In the rows, zero is written as 128.
Each row of numbers belongs to one of the things below and depends on some of the facts about them. Some rows are named. Which thing is each other row?

How the things are related:
Q_120 Π Q_861; Q_136 Π Q_203; Q_149 Π Q_350
Q_177 Π Q_500; Q_227 Π Q_473; Q_269 Π Q_719
Q_271 Π Q_120; Q_307 Π Q_706; Q_320 Π Q_403
Q_330 Π Q_879; Q_34 Π Q_345; Q_350 Π Q_547
Q_402 Π Q_183; Q_416 Π Q_885; Q_416 Π Q_706
Q_434 Π Q_455; Q_434 Π Q_96; Q_443 Π Q_868
Q_452 Π Q_821; Q_452 Π Q_506; Q_47 Π Q_76
Q_473 Π Q_812; Q_506 Π Q_871; Q_510 Π Q_271
Q_537 Π Q_307; Q_564 Π Q_473; Q_582 Π Q_547
Q_582 Π Q_350; Q_596 Π Q_583; Q_596 Π Q_864
Q_600 Π Q_821; Q_609 Π Q_220; Q_623 Π Q_461
Q_623 Π Q_586; Q_628 Π Q_908; Q_637 Π Q_450
Q_67 Π Q_331; Q_690 Π Q_881; Q_694 Π Q_330
Q_728 Π Q_985; Q_745 Π Q_204; Q_749 Π Q_876
Q_764 Π Q_149; Q_799 Π Q_690; Q_799 Π Q_995
Q_811 Π Q_77; Q_811 Π Q_846; Q_814 Π Q_878
Q_814 Π Q_136; Q_814 Π Q_203; Q_831 Π Q_799
Q_836 Π Q_277; Q_84 Π Q_506; Q_84 Π Q_871
Q_846 Π Q_77; Q_864 Π Q_875; Q_871 Π Q_452
Q_874 Π Q_95; Q_875 Π Q_864; Q_879 Π Q_719
Q_879 Π Q_269; Q_885 Π Q_706; Q_887 Π Q_964
Q_888 Π Q_390; Q_891 Π Q_363; Q_909 Π Q_667
Q_914 Π Q_143; Q_948 Π Q_220; Q_948 Π Q_331
Q_95 Π Q_997; Q_96 Π Q_402; Q_985 Π Q_728
Q_104 φ f; Q_120 φ g; Q_136 φ e
Q_143 φ a; Q_177 φ e; Q_183 φ a
Q_203 φ n; Q_204 φ l; Q_206 φ e
Q_220 φ m; Q_227 φ a; Q_242 φ e
Q_254 φ o; Q_258 φ j; Q_269 φ j
Q_271 φ l; Q_309 φ d; Q_314 φ b
Q_320 φ d; Q_330 φ a; Q_331 φ a
Q_345 φ m; Q_350 φ i; Q_363 φ d
Q_375 φ m; Q_380 φ h; Q_382 φ a
Q_390 φ k; Q_402 φ c; Q_403 φ f
Q_416 φ l; Q_429 φ k; Q_434 φ f
Q_443 φ m; Q_450 φ f; Q_455 φ i
Q_461 φ k; Q_465 φ n; Q_473 φ g
Q_499 φ b; Q_500 φ a; Q_506 φ d
Q_510 φ e; Q_529 φ l; Q_537 φ f
Q_547 φ j; Q_582 φ l; Q_583 φ k
Q_586 φ g; Q_596 φ h; Q_600 φ g
Q_609 φ k; Q_623 φ c; Q_637 φ g
Q_638 φ e; Q_667 φ j; Q_67 φ h
Q_690 φ c; Q_694 φ n; Q_698 φ o
Q_706 φ a; Q_729 φ f; Q_745 φ m
Q_754 φ d; Q_77 φ g; Q_788 φ o
Q_796 φ f; Q_799 φ j; Q_808 φ c
Q_811 φ i; Q_812 φ k; Q_814 φ o
Q_82 φ h; Q_821 φ c; Q_831 φ d
Q_836 φ o; Q_84 φ e; Q_846 φ b
Q_848 φ e; Q_864 φ j; Q_871 φ f
Q_872 φ a; Q_874 φ o; Q_875 φ c
Q_876 φ a; Q_879 φ g; Q_881 φ n
Q_887 φ e; Q_888 φ b; Q_891 φ h
Q_907 φ f; Q_908 φ o; Q_909 φ d
Q_914 φ e; Q_948 φ l; Q_95 φ b
Q_964 φ c; Q_985 φ m; Q_995 φ f
Q_997 φ k; Q_104 ψ Q_578; Q_120 ψ Q_869
Q_136 ψ Q_972; Q_143 ψ Q_578; Q_149 ψ Q_744
Q_177 ψ Q_743; Q_181 ψ Q_173; Q_183 ψ Q_502
Q_203 ψ Q_972; Q_204 ψ Q_32; Q_206 ψ Q_801
Q_220 ψ Q_145; Q_221 ψ Q_659; Q_227 ψ Q_222
Q_231 ψ Q_972; Q_242 ψ Q_845; Q_254 ψ Q_939
Q_256 ψ Q_869; Q_258 ψ Q_917; Q_269 ψ Q_170
Q_271 ψ Q_869; Q_277 ψ Q_32; Q_300 ψ Q_173
Q_307 ψ Q_340; Q_309 ψ Q_13; Q_314 ψ Q_13
Q_320 ψ Q_845; Q_330 ψ Q_170; Q_331 ψ Q_145
Q_34 ψ Q_939; Q_345 ψ Q_939; Q_350 ψ Q_744
Q_363 ψ Q_718; Q_375 ψ Q_222; Q_380 ψ Q_471
Q_382 ψ Q_939; Q_385 ψ Q_801; Q_390 ψ Q_578
Q_402 ψ Q_502; Q_403 ψ Q_845; Q_416 ψ Q_340
Q_429 ψ Q_939; Q_434 ψ Q_502; Q_443 ψ Q_132
Q_450 ψ Q_91; Q_452 ψ Q_129; Q_455 ψ Q_502
Q_461 ψ Q_718; Q_465 ψ Q_801; Q_47 ψ Q_659
Q_473 ψ Q_222; Q_499 ψ Q_718; Q_500 ψ Q_743
Q_506 ψ Q_129; Q_510 ψ Q_869; Q_529 ψ Q_222
Q_537 ψ Q_340; Q_547 ψ Q_744; Q_564 ψ Q_222
Q_582 ψ Q_744; Q_583 ψ Q_743; Q_586 ψ Q_718
Q_596 ψ Q_743; Q_600 ψ Q_129; Q_609 ψ Q_145
Q_623 ψ Q_718; Q_628 ψ Q_659; Q_637 ψ Q_91
Q_638 ψ Q_659; Q_667 ψ Q_173; Q_67 ψ Q_145
Q_680 ψ Q_972; Q_690 ψ Q_471; Q_694 ψ Q_170
Q_698 ψ Q_845; Q_706 ψ Q_340; Q_714 ψ Q_32
Q_719 ψ Q_170; Q_728 ψ Q_845; Q_729 ψ Q_744
Q_745 ψ Q_32; Q_749 ψ Q_13; Q_754 ψ Q_32
Q_76 ψ Q_659; Q_764 ψ Q_744; Q_77 ψ Q_132
Q_788 ψ Q_502; Q_796 ψ Q_939; Q_799 ψ Q_471
Q_808 ψ Q_578; Q_811 ψ Q_132; Q_812 ψ Q_222
Q_814 ψ Q_972; Q_82 ψ Q_170; Q_821 ψ Q_129
Q_831 ψ Q_471; Q_836 ψ Q_32; Q_84 ψ Q_129
Q_846 ψ Q_132; Q_848 ψ Q_340; Q_861 ψ Q_869
Q_864 ψ Q_743; Q_868 ψ Q_132; Q_871 ψ Q_129
Q_872 ψ Q_659; Q_874 ψ Q_801; Q_875 ψ Q_743
Q_876 ψ Q_13; Q_878 ψ Q_972; Q_879 ψ Q_170
Q_881 ψ Q_471; Q_885 ψ Q_340; Q_887 ψ Q_145
Q_888 ψ Q_578; Q_891 ψ Q_718; Q_907 ψ Q_718
Q_908 ψ Q_659; Q_909 ψ Q_173; Q_914 ψ Q_578
Q_948 ψ Q_145; Q_95 ψ Q_801; Q_96 ψ Q_502
Q_964 ψ Q_145; Q_985 ψ Q_845; Q_995 ψ Q_471
Q_997 ψ Q_801; Q_104 Ω Q_718; Q_129 Ω Q_698
Q_145 Ω Q_869; Q_149 Ω Q_320; Q_170 Ω Q_402
Q_173 Ω Q_32; Q_204 Ω Q_145; Q_206 Ω Q_222
Q_221 Ω Q_91; Q_231 Ω Q_764; Q_242 Ω Q_221
Q_307 Ω Q_796; Q_309 Ω Q_506; Q_314 Ω Q_659
Q_320 Ω Q_814; Q_34 Ω Q_82; Q_380 Ω Q_868
Q_403 Ω Q_450; Q_434 Ω Q_132; Q_443 Ω Q_623
Q_452 Ω Q_845; Q_465 Ω Q_170; Q_47 Ω Q_745
Q_471 Ω Q_529; Q_473 Ω Q_878; Q_547 Ω Q_465
Q_582 Ω Q_875; Q_583 Ω Q_416; Q_628 Ω Q_744
Q_67 Ω Q_801; Q_680 Ω Q_719; Q_694 Ω Q_231
Q_719 Ω Q_799; Q_728 Ω Q_173; Q_729 Ω Q_104
Q_744 Ω Q_821; Q_754 Ω Q_95; Q_764 Ω Q_914
Q_788 Ω Q_995; Q_796 Ω Q_473; Q_814 Ω Q_861
Q_82 Ω Q_330; Q_821 Ω Q_808; Q_84 Ω Q_972
Q_845 Ω Q_47; Q_861 Ω Q_183; Q_868 Ω Q_129
Q_869 Ω Q_350; Q_875 Ω Q_181; Q_878 Ω Q_754
Q_907 Ω Q_403; Q_909 Ω Q_728; Q_91 Ω Q_547
Q_939 Ω Q_314; Q_95 Ω Q_582; Q_972 Ω Q_363
Q_995 Ω Q_206

Known rows:
Q_502: [121 131 130 140 143 129 135 126 117 115 127 136 138  95 126 119 128 139
 115 106 132 125 134 117 121 133 121 111 120 119 138]
Q_887: [129 125 124 115 119 133 126 128 116 131 125 130 104 149 153 118 106 110
 134 127 125 123 128 145 144 142 129 129 120 126 129]
Q_964: [136 127 130 135 118 107 122 130 120 138 142 125  93 132 129 123 114 131
 131 117 109 130 135 132 139 140 127 114 121 150 139]
Q_845: [123 131 129 139 145 131 134 124 115 117 128 138 137  96 126 120 130 138
 115 105 129 126 134 113 121 133 119 112 118 119 137]
Q_728: [119 130 124 132 128 134 134 131 125 150 102 118 120 137 133 139 128  90
 141 139 117 124 129 123 117 117 140 152 128 115 119]
Q_95: [100 106 128  97  80  74 141 127 160 112 146 126 172 120 150 119 167 154
 168 160 161  88 135 177 122 143 138 128 170  57 107]
Q_609: [130 117 111 110 116 121 131 129 120 135 121 133 112 150 139 122 110 105
 125 128 125 121 126 146 143 139 140 126 114 130 126]
Q_831: [130 130 120 128 130 130 123 132 136 142 113 118 126 133 135 137 127 115
 132 134 113 124 130 124 122 120 132 136 131 131 135]
Q_76: [133 130 140 119 116 133 136 120 127 123 139 132 105 133 126 130 138 138
 112 124 142 125 114 109 130 126 131 119 132 150 127]
Q_659: [144 147 140 116 124 136 149 133 113 107 143 139 126  92 136 128 139 123
  96  89 137 110 124 107 111 125 114 120 121 132 125]
Q_429: [132 116 122 121 131 129 125 124 134 119 135 136 136 139 113 126 126 135
 120 128 133 128 120 130 139 126 128 119 122 133 119]
Q_939: [102 120 127 141 148 130 132 119 118 129 113 140 128 103 120 114 132 151
 120 118 140 134 133 111 128 137 133 101 122 117 153]
Q_382: [139 133 132 135 136 131 124 126 136 134 141 119 125 131 125 128 129 143
 129 123 121 133 125 124 133 129 122 124 131 142 137]
Q_177: [125 124 131 122 130 142 125 129 128 124 120 129 129 142 136 126 126 124
 134 137 130 126 123 130 132 126 126 137 129 122 123]
Q_500: [140 133 132 135 137 132 124 129 137 133 140 118 125 130 123 126 129 143
 131 120 119 132 127 125 135 129 122 123 131 143 136]
Q_743: [123 131 130 140 145 129 134 127 117 116 127 137 138  94 126 118 129 138
 116 108 132 126 134 116 122 133 118 111 120 117 137]
Q_32: [143 143 134 133 139 131 135 134 114 106 139 137 148  90 129 126 125 124
 108  93 122 117 136 121 117 127 107 123 118 125 123]
Q_714: [131 126 133 134 129 127 121 125 130 123 135 131 125 133 116 126 128 138
 128 125 126 131 127 124 131 127 125 120 126 139 124]
Q_848: [133 123 134 123 132 138 119 126 130 115 136 134 130 143 130 122 123 139
 131 127 133 128 121 130 139 130 122 122 126 130 124]
Q_231: [132 127 133 136 131 129 119 123 129 124 134 133 123 133 114 126 124 135
 125 124 126 132 125 122 132 126 122 122 124 140 123]
Q_680: [112 113 127 140 137 126 120 117 131 134 118 131 116 141 112 120 129 150
 133 139 134 140 123 116 139 133 136 111 125 134 139]

Which thing is each row?
No name comes twice in this set of rows, the named rows included.
[125 127 125 131 134 121 136 129 105 124 129 138 114 104 142 111 112 127
 115  99 125 122 137 130 135 147 122 107 113 125 145]  Q_145
[109 122 116 131 136 132 124 121 137 151 103 121 114 138 129 130 128 132
 134 144 123 138 127 114 130 128 144 119 130 134 150]  Q_909
[121 137 131 138 154 139 131 122 110 119 121 141 124  99 120 118 123 126
 110 104 126 133 133 105 124 129 122 112 111 127 138]  Q_91
[120  78 116 163  63  87 160 171 144 139 128  93 182 112 154 141 150 175
 141 157 155 101 129 190  88 145 137 151 164  94 117]  Q_473
[108 121 125 136 134 130 121 117 130 143 109 125 112 142 118 125 130 131
 136 146 131 139 127 118 133 128 146 124 127 121 138]  Q_34
[132 123 134 136 130 130 127 127 130 133 129 131 126 135 116 128 125 126
 133 124 124 127 124 121 130 124 129 125 125 134 120]  Q_719
[137 151 137 112 135 128 145 135 110 102 140 147 152  77 129 136 116 122
 122  91 128 142 132 126 111 128 107 121 125 136 124]  Q_718
[101 113 132  94  90  59 162 122 173 181 131 105 156  94 143 140 177  94
 223 141 109  65 136 148 100 119 160 128 190  45 112]  Q_875
[147 139 134 117 128 145 124 136 126 113 135 129 136 137 140 132 121 106
 126 123 120 119 128 135 128 123 116 149 124 128 107]  Q_914
[151 146 133 103 123 126 128 135 133 119 145 137 145 111 126 149 111 124
 132 106 116 150 124 129 121 119 108 125 132 163 121]  Q_363
[130 136 135 116 114 136 139 126 122 132 124 127 103 136 133 137 139 113
 115 130 137 122 117 109 122 119 138 135 130 140 125]  Q_47

The same things again, as new rows of numbers:
Named rows:
Q_706: [106 136 129  65 137 178 124 128 129 133 127 123 117 120 167 119 136 126
 160 113 170  97 125 109 168 153 139 141 102]
Q_885: [ 92 120 119  75 134 177 128  98 136 148 124 114 106 122 185 114 151 128
 161 105 156 109 116  94 162 159 138 131 103]
Q_690: [121 136 122  90 143 170 118 120 140 117 124 111 134 135 179 121 139 138
 137 114 152 144 115  88 166 143 133 131 106]
Q_221: [134 158 130 111 159 181 160 147 109 123 120 120 138 104 151  87 140 148
 126 142 110 141 124 214 162 144 135 127 137]
Q_586: [128 129 134  59 154 172 113 135 130 119 132 112 127 128 162 130 127 133
 150 132 163 127 119 121 165 126 137 131 102]
Q_582: [ 99  81 134  83 151 195  72 102 124  70 116  90 143 116 140  95 142 138
 128 119 132 190 103 147 174 169 123 193  90]
Q_718: [136 142 129  55 158 173 124 135 127 120 119 112 135 127 164 140 127 127
 141 127 160 118 116 113 166 130 129 132 108]
Q_471: [136 147 124  69 146 166 128 137 118 102 118 121 145 122 148 122 136 131
 140 122 144 111 115 131 167 148 124 143 111]
Q_948: [138 138 122  83 132 170 120 130 133 123 113 108 117 132 177 115 140 140
 146 105 148 158 117 113 172 129 133 146  71]
Q_375: [131 139 131  63 141 163 113 156 133 119 128 116 132 125 158 126 127 137
 158 110 154 138 123 127 170 143 137 145 112]
Q_34: [122 128 121  92 144 164 115 118 121 103 123 119 133 132 154 106 147 142
 140 118 127 136 111 126 168 152 128 131 101]
Q_564: [116 134 122  86 145 171 115 122 137 120 120 113 131 136 176 124 138 140
 138 111 148 147 116  99 169 143 135 136 102]
Q_874: [116 134 126  81 133 177 117 117 137 120 121 111 126 138 169 121 131 143
 136 111 150 148 121  94 168 146 130 129 101]
Q_864: [117 137 130  88 151 180 110 122 136 116 115 120 128 144 183 120 131 144
 119 112 150 143 118  90 170 144 132 141  95]
Q_680: [130 139 126  79 140 164 119 139 118  95 130 125 140 124 142 108 141 137
 148 126 145 113 117 135 166 148 129 141 106]
Q_764: [126 131 121  89 144 158 114 121 118  98 123 126 131 138 148 105 152 144
 141 117 122 125 109 121 166 152 127 123  98]
Q_340: [132 154 123  64 146 172 127 141 130 114 117 116 144 124 165 135 129 129
 140 116 160 116 120 108 168 140 129 144 112]
Q_390: [131 149 124  80 138 170 122 141 138 105 133 116 144 125 170 121 135 132
 145 126 171 118 121  94 164 138 135 141 112]
Q_363: [131 132 133  64 160 170 114 136 130 116 133 113 130 129 167 130 132 129
 149 134 165 125 116 115 165 125 139 130 105]
Q_659: [138 164 124  62 149 188 123 145 131 112 106 114 143 121 157 131 137 130
 133 116 150 118 122 113 163 136 135 133 120]
Q_637: [117 134 123  81 144 170 115 123 136 122 120 111 129 134 173 125 136 140
 141 110 146 150 117 103 169 141 134 134 101]

Which thing is each row?
No name comes twice in this set of rows, the named rows included.
[133 108 134  71 145 167  91 139 118  72 130 105 145 113 128  98 144 133
 156 122 138 147 108 155 170 161 127 167 110]  Q_796
[130 140 127  91 148 159 133 146 117 106 132 123 140 118 151 105 138 140
 147 130 136 126 117 160 167 148 130 142 117]  Q_242
[120 138 124 104 150 171 137 122 139 132 125 109 134 128 191 118 133 142
 130 120 147 158 118 115 167 143 134 133 117]  Q_402
[107  83 136  75 146 199  69 113 122  51 127  87 157 100 127  94 142 124
 139 131 158 168 105 151 173 168 125 210  97]  Q_754
[133 140 126  80 146 163 118 143 122  97 129 122 141 123 151 112 142 134
 149 126 148 115 116 132 167 144 132 143 108]  Q_309
[139 135 132  73 165 169 115 134 131 114 134 112 134 128 172 128 135 126
 147 137 170 120 114 107 165 126 140 131 107]  Q_499
[145 139 121  88 135 166 122 131 136 119 115 106 120 130 182 115 144 137
 147 106 152 155 115 105 170 128 133 143  75]  Q_887
[117 132 125  84 147 170 112 127 138 120 118 114 129 138 177 123 135 144
 135 109 144 151 116 100 168 143 134 139 101]  Q_879
[ 96 122 120  73 139 174 123 108 136 145 121 115 112 125 179 119 145 133
 158 103 149 124 117 104 166 153 138 135 100]  Q_416
[156 143 131  66 129 164 120 162 131 118 120 110 120 123 164 116 132 136
 162 107 158 145 123 129 172 128 134 150  82]  Q_220
[123 146 130  67 129 176 120 140 134 112 129 117 134 128 158 122 125 137
 145 121 167 122 127 106 167 142 132 136 108]  Q_254
[128 144 125  72 143 165 118 148 135 112 129 118 139 125 165 125 133 134
 150 119 161 125 121 113 167 138 137 146 109]  Q_848
[127 137 126  73 140 161 116 144 115  96 129 128 137 125 137 109 141 140
 153 123 138 114 117 144 168 148 130 141 104]  Q_204
[128 142 121  88 148 182 110 124 120 100 109 117 132 129 141 100 159 143
 131 117 114 136 113 130 162 146 135 115 111]  Q_628
[124 145 127  69 140 171 117 146 134 113 127 118 136 126 162 125 130 136
 147 118 162 126 123 115 167 138 136 144 106]  Q_77

